Here is a tiny trained network, its code and every weight. The questions are about switching its units off for an input and a class, where a switched-off unit gives its printed mean instead of its output.

import numpy as np


def w(rows, s, z=0):
    codes = np.array(rows[::2]) - 128.0
    scale = np.full(codes.shape[1], s)
    scale[-1] = z or s
    return codes * scale


def f(y):
    return np.maximum(y, 0)


def log_softmax(a):
    a = a - a.max(-1, keepdims=True)
    return a - np.log(np.exp(a).sum(-1, keepdims=True))


def net(x, mask):
    res = np.array(x, float).reshape(1, 8) / 4 @ E
    y = f(res @ A[0][:, :-1].T + A[0][:, -1])
    res = res + np.where(mask, y, B[0][:, -1]) @ B[0][:, :-1]
    return log_softmax(res[-1] @ U[:, :-1].T + U[:, -1])


A, B = {}, {}
E = w([
[106,118,213,79,219,81,140,152],'x0',
[137,114,124,152,94,99,42,212],'x1',
[255,147,147,26,130,155,104,145],'x2',
[94,88,75,107,139,108,162,223],'x3',
[104,86,126,170,167,255,100,177],'x4',
[136,211,135,197,198,102,123,73],'x5',
[179,93,231,158,73,145,94,140],'x6',
[41,120,65,129,148,88,27,61],'x7',
],0.0067)
A[0] = w([
[221,175,123,72,82,158,150,186,149],'neuron 1',
[129,110,157,168,120,161,92,87,59],'neuron 2',
[42,152,174,167,145,54,151,157,136],'neuron 3',
[76,102,110,206,92,230,141,117,58],'neuron 4',
[184,236,209,162,176,158,179,67,147],'neuron 5',
[170,249,102,112,196,65,146,119,68],'neuron 6',
[221,152,111,133,48,170,95,110,251],'neuron 7',
[123,181,191,198,167,142,171,70,194],'neuron 8',
[57,173,31,210,81,77,66,113,154],'neuron 9',
[62,116,96,137,117,56,119,172,41],'neuron 10',
[129,141,70,151,171,235,91,160,171],'neuron 11',
[75,115,43,168,100,82,45,101,143],'neuron 12',
[131,198,84,73,204,43,113,64,202],'neuron 13',
[148,113,77,147,178,221,106,155,150],'neuron 14',
[198,123,228,154,93,138,50,140,117],'neuron 15',
[195,130,254,160,117,127,34,167,198],'neuron 16',
],0.0078,0.0018)
B[0] = w([
[173,64,84,196,81,105,177,144,243],'neuron 1',
[128,94,116,102,112,103,68,155,165],'neuron 2',
[141,18,115,161,62,67,181,177,203],'neuron 3',
[71,164,115,183,211,206,31,143,208],'neuron 4',
[132,179,44,210,105,61,75,46,241],'neuron 5',
[148,162,70,169,191,154,31,94,201],'neuron 6',
[179,81,127,155,104,77,81,175,238],'neuron 7',
[186,133,87,186,86,58,57,59,216],'neuron 8',
[133,201,6,255,8,46,208,31,245],'neuron 9',
[156,113,66,193,117,125,160,172,188],'neuron 10',
[38,115,83,178,213,236,126,185,201],'neuron 11',
[140,219,11,249,91,94,119,50,223],'neuron 12',
[37,177,100,159,226,171,41,112,222],'neuron 13',
[28,143,102,192,199,154,134,187,191],'neuron 14',
[184,58,188,113,154,175,11,167,234],'neuron 15',
[199,27,190,79,176,145,5,207,254],'neuron 16',
],0.0076,0.0074)
U = w([
[21,124,191,48,87,175,107,34,158],'0',
[204,80,158,123,20,105,113,151,157],'1',
[104,93,114,151,59,135,238,217,137],'2',
[110,100,160,123,254,175,84,185,177],'3',
[31,217,190,19,161,175,88,34,9],'4',
[115,230,52,204,96,128,118,3,141],'5',
[139,209,125,8,130,169,129,47,2],'6',
],0.0084,0.0078)

Each question gives the input, the list of numbers given to net, and the class t.
The units are the neurons (one row each of A and B). Each row of codes is followed by its name. A weight is (code - 128) times the scale printed after its matrix; where a second scale follows, it is the last column's (A, B and U).
mask holds one flag per neuron, in row order. A switched-off neuron (its flag False) gives its mean, the last column of its row in B, instead of its output. The means were averaged over made-up inputs and are rounded, as every weight is.
A unit's drop is (log p(t) with every unit on - log p(t) with that unit switched off) / (log p(t) with every unit on - log p(t) with every unit switched off).
most important unit: the unit with the biggest drop
k most important neurons: the k neurons with the biggest drops, biggest first
drop when u is switched off: that unit's drop, to one decimal
input [-5,-7,8,-4,-7,2,3,-7], class 1: most important unit	neuron 7
input [8,4,-3,3,-2,1,3,3], class 1: 4 most important neurons	[neuron 3; neuron 11; neuron 4; neuron 14]
input [8,-4,2,-1,0,-6,-7,-8], class 2: 3 most important neurons	[neuron 16; neuron 1; neuron 15]
input [-2,5,2,8,2,-3,3,-2], class 3: 2 most important neurons	[neuron 9; neuron 3]
input [5,8,0,-7,-4,3,4,0], class 3: 2 most important neurons	[neuron 9; neuron 16]
input [2,-3,0,-1,8,4,0,4], class 3: 4 most important neurons	[neuron 9; neuron 11; neuron 12; neuron 14]
input [-3,0,-3,-6,3,5,4,-7], class 3: 2 most important neurons	[neuron 9; neuron 16]
input [7,2,8,-2,-8,0,-2,5], class 3: 2 most important neurons	[neuron 9; neuron 12]
input [-3,2,-1,7,-1,1,2,-7], class 2: drop when neuron 13 is switched off	0.0
input [-3,-8,5,-8,-7,-1,8,5], class 1: drop when neuron 4 is switched off	0.1
input [5,4,-8,4,3,-2,-7,-3], class 2: drop when neuron 3 is switched off	0.1
input [2,-4,-3,8,3,-3,-3,3], class 2: drop when neuron 8 is switched off	0.2
